Below are the code and all the weights of a small trained network. Each question names an input and a target symbol and asks about switching units off, where a switched-off unit gives its printed mean instead of its output.

import numpy as np


def w(rows, s, z=0):
    codes = np.array(rows[::2]) - 128.0
    scale = np.full(codes.shape[1], s)
    scale[-1] = z or s
    return codes * scale


def f(y):
    return y / 2 * (1 + np.tanh(0.7978845608 * (y + 0.044715 * y**3)))


def softmax(a):
    e = np.exp(a - a.max(-1, keepdims=True))
    return e / e.sum(-1, keepdims=True)


def log_softmax(a):
    a = a - a.max(-1, keepdims=True)
    return a - np.log(np.exp(a).sum(-1, keepdims=True))


def net(x, mask):
    ids = ['βγεηθλμξστφψω'.index(c) for c in x.split()]
    T = len(ids)
    res = E[ids] + P[:T]
    r = res
    for j in range(3):
        rows = slice(2 * j, 2 * j + 2)
        q, k, v = (r @ M[0][rows].T for M in (Q, K, V))
        z = softmax(np.where(np.tri(T) > 0, q @ k.T / 2**0.5, -1e9)) @ v
        o = O[0][rows]
        res = res + np.where(mask[j], z, o[:, -1]) @ o[:, :-1]
    y = f(res @ A[0][:, :-1].T + A[0][:, -1])
    res = res + np.where(mask[3:19], y, B[0][:, -1]) @ B[0][:, :-1]
    return log_softmax(res[-1] @ U[:, :-1].T + U[:, -1])


Q, K, V, O, A, B = {}, {}, {}, {}, {}, {}
E = w([
[160,196,193,188],'β',
[139,107,120,140],'γ',
[135,180,174,139],'ε',
[144,129,124,191],'η',
[118,165,124,89],'θ',
[120,89,69,76],'λ',
[161,57,38,170],'μ',
[130,106,105,108],'ξ',
[27,238,89,36],'σ',
[144,175,181,138],'τ',
[143,26,52,123],'φ',
[141,10,20,107],'ψ',
[127,226,181,94],'ω',
],0.013)
P = w([
[207,138,5,90],'0',
[97,20,223,125],'1',
[153,209,84,227],'2',
[58,78,162,45],'3',
[162,191,59,229],'4',
[114,84,190,105],'5',
[154,189,51,224],'6',
[66,72,120,70],'7',
[157,195,50,227],'8',
[66,105,129,73],'9',
[163,185,46,229],'10',
[87,69,82,40],'11',
],0.013)
Q[0] = w([
[193,178,153,65],'h0',
[102,32,247,70],'h0',
[106,131,80,127],'h1',
[106,233,138,118],'h1',
[181,124,65,222],'h2',
[214,67,193,154],'h2',
],0.011)
K[0] = w([
[131,136,147,118],'h0',
[12,109,174,203],'h0',
[46,92,198,139],'h1',
[95,165,149,199],'h1',
[251,144,61,78],'h2',
[175,77,138,110],'h2',
],0.012)
V[0] = w([
[130,43,80,223],'h0',
[197,253,147,194],'h0',
[142,109,126,171],'h1',
[74,119,144,88],'h1',
[147,108,153,138],'h2',
[120,197,124,186],'h2',
],0.014)
O[0] = w([
[210,247,195,50,255],'h0',
[254,44,170,184,82],'h0',
[176,170,178,94,156],'h1',
[159,188,194,95,87],'h1',
[114,132,115,95,101],'h2',
[189,57,129,154,100],'h2',
],0.0094,0.007)
A[0] = w([
[153,153,91,144,115],'n0',
[155,152,107,202,200],'n1',
[30,156,128,80,145],'n2',
[155,57,157,181,8],'n3',
[44,97,120,88,45],'n4',
[171,77,173,67,140],'n5',
[119,200,74,156,185],'n6',
[62,138,32,131,143],'n7',
[133,169,183,172,101],'n8',
[133,162,203,42,179],'n9',
[99,21,158,140,65],'n10',
[102,132,62,175,124],'n11',
[134,116,13,145,174],'n12',
[223,152,119,140,159],'n13',
[151,49,177,131,107],'n14',
[191,164,99,109,57],'n15',
],0.011)
B[0] = w([
[183,166,143,103,153],'n0',
[144,55,160,16,202],'n1',
[245,73,161,199,234],'n2',
[82,224,63,183,163],'n3',
[70,175,57,65,155],'n4',
[117,143,220,251,148],'n5',
[101,96,159,71,223],'n6',
[191,147,198,197,183],'n7',
[114,118,84,150,142],'n8',
[53,59,92,197,250],'n9',
[94,211,162,154,149],'n10',
[129,148,116,61,148],'n11',
[54,141,204,129,183],'n12',
[157,142,50,67,214],'n13',
[45,175,70,134,155],'n14',
[169,207,122,255,161],'n15',
],0.0066,0.017)
U = w([
[86,56,180,218,235],'β',
[119,30,157,117,233],'γ',
[124,74,73,134,183],'ε',
[147,172,142,190,94],'η',
[88,160,166,61,98],'θ',
[234,99,150,150,34],'λ',
[124,175,225,101,71],'μ',
[28,151,44,165,62],'ξ',
[160,200,179,228,27],'σ',
[116,135,128,62,107],'τ',
[119,91,59,119,85],'φ',
[175,126,45,255,2],'ψ',
[86,239,87,108,82],'ω',
],0.0068,0.006)

Each question gives the input, a string of symbols that net reads in full, and the target symbol t.
The units are the heads (2 rows each of Q, K, V and O) and the neurons (one row each of A and B). Each row of codes is followed by its name. A weight is (code - 128) times the scale printed after its matrix; where a second scale follows, it is the last column's (O, A, B and U).
mask holds one flag per unit, heads first, then neurons. A switched-off unit (its flag False) gives its mean, the last column of its rows in O or B, instead of its output. The means were averaged over made-up inputs and are rounded, as every weight is.
A unit's drop is (log p(t) with every unit on - log p(t) with that unit switched off) / (log p(t) with every unit on - log p(t) with every unit switched off).
The circuit of an input: a set's keep is (log p(t) with only the set's units on - log p(t) with every unit switched off) / (log p(t) with every unit on - log p(t) with every unit switched off). Starting from the 12 units with the biggest drops (on a tie, the unit counted first), units are removed one at a time, each time the one whose removal leaves the highest keep (on an exact tie, the one counted first), for as long as the keep stays at least 0.8.
circuit, biggest first: the units of the circuit, biggest drop first
top k neurons: the k neurons with the biggest drops, biggest first
which heads matter: for each layer, one digit per head in row order, 1 if its drop is at least 0.15 and else 0, layers parted by /
input μ ω θ ε μ μ ψ ε ε γ θ, target ω: circuit, biggest first -> [h0 n2]
input β μ η τ φ θ, target β: top 2 neurons -> [n13 n9]
input β μ μ ψ γ μ η ε η β β, target ψ: which heads matter -> 101
input θ η λ, target γ: which heads matter -> 100
input μ σ μ η ω ψ σ λ β, target ω: circuit, biggest first -> [h0 n2]
input β μ λ μ γ ψ τ, target ψ: circuit, biggest first -> [h0 n3]
input ω η μ φ, target β: circuit, biggest first -> [n13 n5]
input θ λ η μ η η ω μ μ, target γ: circuit, biggest first -> [h0 n1 n15]
input μ μ ε β ψ θ μ η ε, target ω: circuit, biggest first -> [h0 n2]
input η μ ψ ψ λ ω λ τ, target β: top 4 neurons -> [n2 n9 n13 n1]
input β ω σ, target ψ: circuit, biggest first -> [h0]
input η σ μ γ τ β τ θ φ, target λ: circuit, biggest first -> [h0 n9]
input ε μ σ ψ μ ψ β ξ, target β: top 2 neurons -> [n9 n13]
input ω μ η σ φ ω μ β φ ψ, target β: top 3 neurons -> [n13 n5 n1]
input θ β η β θ μ η φ η ξ ε, target γ: top neuron -> [n1]
input β ε μ φ λ τ β φ ξ β ω, target ψ: top 3 neurons -> [n3 n6 n14]
input ξ η η φ μ μ ω μ ψ φ β τ, target β: circuit, biggest first -> [n9 n13 n4]
input ω η ω η β η β, target ξ: top 3 neurons -> [n3 n14 n2]
input η η ω θ μ η γ ψ η ψ β ξ, target β: top 2 neurons -> [n5 n9]
input ω σ μ, target ξ: top 2 neurons -> [n3 n14]
